Here is a tiny trained network, its code and every weight. The questions are about switching its units off for an input and a target symbol, where a switched-off unit gives its printed mean instead of its output.

import numpy as np


def w(rows, s, z=0):
    codes = np.array(rows[::2]) - 128.0
    scale = np.full(codes.shape[1], s)
    scale[-1] = z or s
    return codes * scale


def norm(h):
    return h / np.sqrt((h * h).mean(-1, keepdims=True) + 1e-5)


def f(y):
    return y / 2 * (1 + np.tanh(0.7978845608 * (y + 0.044715 * y**3)))


def softmax(a):
    e = np.exp(a - a.max(-1, keepdims=True))
    return e / e.sum(-1, keepdims=True)


def log_softmax(a):
    a = a - a.max(-1, keepdims=True)
    return a - np.log(np.exp(a).sum(-1, keepdims=True))


def net(x, mask):
    ids = ['βδηθξσψ'.index(c) for c in x.split()]
    T = len(ids)
    res = E[ids] + P[:T]
    u = 0
    for l in range(2):
        q, k, v = (norm(res) @ M[l].T for M in (Q, K, V))
        z = softmax(np.where(np.tri(T) > 0, q @ k.T / 2**0.5, -1e9)) @ v
        res = res + np.where(mask[u], z, O[l][:, -1]) @ O[l][:, :-1]
        u += 1
        y = f(norm(res) @ A[l][:, :-1].T + A[l][:, -1])
        res = res + np.where(mask[u : u + 8], y, B[l][:, -1]) @ B[l][:, :-1]
        u += 8
    return log_softmax(norm(res)[-1] @ U[:, :-1].T + U[:, -1])


Q, K, V, O, A, B = {}, {}, {}, {}, {}, {}
E = w([
[103,82,200,73,144,172,134,240,181,5],'β',
[110,30,86,109,187,205,65,150,126,173],'δ',
[18,180,91,156,92,106,237,179,153,154],'η',
[97,92,123,155,93,106,80,85,192,165],'θ',
[160,231,57,91,236,232,135,156,161,90],'ξ',
[72,199,129,38,56,19,179,40,158,229],'σ',
[157,105,150,173,196,54,219,32,113,103],'ψ',
],0.018)
P = w([
[213,171,203,189,125,115,12,150,9,179],'0',
[132,161,73,164,142,65,107,106,176,116],'1',
[73,163,129,94,178,100,108,110,193,96],'2',
[90,125,119,106,139,125,141,119,191,68],'3',
[78,99,149,90,127,162,162,129,178,63],'4',
[69,76,151,75,147,174,189,128,193,91],'5',
[54,68,179,68,145,191,198,143,169,95],'6',
[43,45,148,53,153,193,212,149,162,123],'7',
[51,24,126,20,145,221,211,146,143,105],'8',
[36,1,128,47,140,244,224,142,140,136],'9',
],0.011)
Q[0] = w([
[212,152,144,188,108,163,82,181,38,123],'L0H1',
[6,120,94,128,149,107,255,100,199,114],'L0H1',
],0.078)
K[0] = w([
[32,99,9,114,179,138,160,54,253,143],'L0H1',
[181,139,181,142,101,143,91,186,52,147],'L0H1',
],0.076)
V[0] = w([
[89,204,124,37,54,82,105,109,147,251],'L0H1',
[111,228,117,51,176,166,143,141,123,150],'L0H1',
],0.018)
O[0] = w([
[204,138,195,184,169,106,199,227,166,237,254],'L0H1',
[234,133,2,49,86,68,157,168,207,163,136],'L0H1',
],0.0098,0.0074)
A[0] = w([
[225,113,161,122,149,137,42,174,104,142,115],'L0N1',
[157,83,101,108,139,141,154,160,185,153,110],'L0N2',
[112,140,120,188,162,107,99,127,74,171,255],'L0N3',
[152,139,163,130,128,33,118,5,118,204,183],'L0N4',
[154,162,155,137,170,107,115,179,140,160,175],'L0N5',
[182,164,99,153,236,150,189,85,144,66,163],'L0N6',
[22,212,93,127,104,126,148,125,128,111,109],'L0N7',
[68,63,125,83,105,162,210,112,128,176,253],'L0N8',
],0.026,0.0058)
B[0] = w([
[82,139,110,152,129,87,88,107,91,154,169],'L0N1',
[163,105,152,98,172,135,97,150,200,117,239],'L0N2',
[133,144,158,118,195,109,168,175,144,169,190],'L0N3',
[3,139,138,115,92,94,108,103,92,96,177],'L0N4',
[139,165,163,128,103,161,100,160,145,78,246],'L0N5',
[92,119,114,201,160,184,182,148,110,130,174],'L0N6',
[201,151,94,148,98,91,90,165,165,109,218],'L0N7',
[101,45,109,118,119,122,168,201,117,136,248],'L0N8',
],0.028,0.018)
Q[1] = w([
[186,241,252,104,165,170,163,109,158,192],'L1H1',
[75,62,152,119,159,91,100,225,231,56],'L1H1',
],0.031)
K[1] = w([
[135,89,25,142,61,206,138,117,137,11],'L1H1',
[13,82,121,80,119,34,254,91,52,135],'L1H1',
],0.032)
V[1] = w([
[139,60,59,168,2,90,224,91,158,15],'L1H1',
[144,103,122,75,40,97,85,112,121,130],'L1H1',
],0.02)
O[1] = w([
[62,198,188,85,253,95,111,210,151,152,8],'L1H1',
[88,152,172,97,141,155,90,186,105,149,76],'L1H1',
],0.014,0.018)
A[1] = w([
[97,182,137,119,146,136,80,106,3,162,30],'L1N1',
[109,62,44,113,130,121,87,123,75,102,1],'L1N2',
[143,51,116,196,109,123,96,152,84,59,155],'L1N3',
[147,112,165,159,99,171,140,119,173,232,150],'L1N4',
[88,115,88,175,159,138,189,100,114,140,72],'L1N5',
[142,88,97,122,163,79,67,94,201,126,115],'L1N6',
[161,126,82,192,186,211,48,128,96,170,252],'L1N7',
[184,188,99,227,135,169,111,185,70,182,228],'L1N8',
],0.026,0.0023)
B[1] = w([
[143,105,180,203,56,104,221,18,150,177,137],'L1N1',
[88,146,52,118,152,175,27,230,179,157,170],'L1N2',
[119,137,249,91,205,133,186,150,185,170,252],'L1N3',
[88,116,75,50,202,99,132,170,74,109,196],'L1N4',
[140,86,95,122,162,206,110,209,195,148,170],'L1N5',
[132,99,224,152,118,165,170,87,73,194,193],'L1N6',
[124,82,43,32,85,127,105,109,143,109,154],'L1N7',
[95,183,101,187,73,123,92,51,129,149,187],'L1N8',
],0.02,0.021)
U = w([
[97,156,133,89,82,49,82,173,62,103,129],'β',
[157,104,56,125,91,149,118,113,116,99,152],'δ',
[183,119,207,68,110,171,129,167,147,2,141],'η',
[88,126,155,185,165,97,244,127,99,112,83],'θ',
[167,73,109,22,181,113,127,150,92,205,83],'ξ',
[244,194,118,138,106,41,178,228,143,185,1],'σ',
[108,146,186,165,91,106,71,118,204,229,221],'ψ',
],0.0077,0.0066)

Each question gives the input, a string of symbols that net reads in full, and the target symbol t.
The units are the heads (2 rows each of Q, K, V and O) and the neurons (one row each of A and B). Each row of codes is followed by its name. A weight is (code - 128) times the scale printed after its matrix; where a second scale follows, it is the last column's (O, A, B and U).
mask holds one flag per unit, layer by layer, with each layer's heads first. A switched-off unit (its flag False) gives its mean, the last column of its rows in O or B, instead of its output. The means were averaged over made-up inputs and are rounded, as every weight is.
A unit's drop is (log p(t) with every unit on - log p(t) with that unit switched off) / (log p(t) with every unit on - log p(t) with every unit switched off).
The circuit of an input: a set's keep is (log p(t) with only the set's units on - log p(t) with every unit switched off) / (log p(t) with every unit on - log p(t) with every unit switched off). Starting from the 12 units with the biggest drops (on a tie, the unit counted first), units are removed one at a time, each time the one whose removal leaves the highest keep (on an exact tie, the one counted first), for as long as the keep stays at least 0.8.
units of the circuit, in order: the units of the circuit, biggest drop first
unit that matters most: the unit with the biggest drop
top k neurons in layer l: the k neurons of layer l with the biggest drops, biggest first
input δ η σ δ θ ξ ξ ψ, target δ: units of the circuit, in order => L1H1, L0N3
input δ ψ σ η θ δ σ, target δ: unit that matters most => L1H1
input ξ ψ β θ σ ξ θ, target ξ: units of the circuit, in order => L0N5, L0H1
input δ σ σ δ θ σ θ δ, target δ: units of the circuit, in order => L1H1, L0N3
input β σ η θ δ, target β: units of the circuit, in order => L1H1, L0H1, L1N3
input θ ψ δ σ ψ δ, target θ: units of the circuit, in order => L0H1, L0N2
input β δ θ η, target β: units of the circuit, in order => L0H1, L1H1, L1N3
input β β σ σ η β ψ δ, target β: units of the circuit, in order => L1H1, L0H1, L0N2
input β ξ δ η ψ, target β: top 3 neurons in layer 1 => L1N3, L1N6, L1N5
input σ θ θ β θ η θ, target σ: top 2 neurons in layer 0 => L0N5, L0N8
input ψ ξ θ θ ξ, target ψ: top 3 neurons in layer 0 => L0N7, L0N4, L0N5
input θ θ σ β δ η, target θ: top 2 neurons in layer 0 => L0N2, L0N3
input β δ η σ β, target β: units of the circuit, in order => L1H1, L0H1, L0N2
input β η ψ, target θ: top 4 neurons in layer 1 => L1N1, L1N2, L1N8, L1N7
input θ θ η σ β, target θ: top 2 neurons in layer 0 => L0N2, L0N7
input ξ ξ ψ ψ θ, target ξ: unit that matters most => L0H1
input ξ σ ξ ξ θ δ η, target ξ: top 2 neurons in layer 0 => L0N5, L0N8
input β θ ψ σ σ η, target β: units of the circuit, in order => L1H1, L0H1, L1N3
input σ θ ξ δ ψ, target σ: top 2 neurons in layer 1 => L1N4, L1N6
input β δ σ η σ δ ξ, target β: unit that matters most => L1H1
input ξ β σ, target β: top 2 neurons in layer 0 => L0N4, L0N3
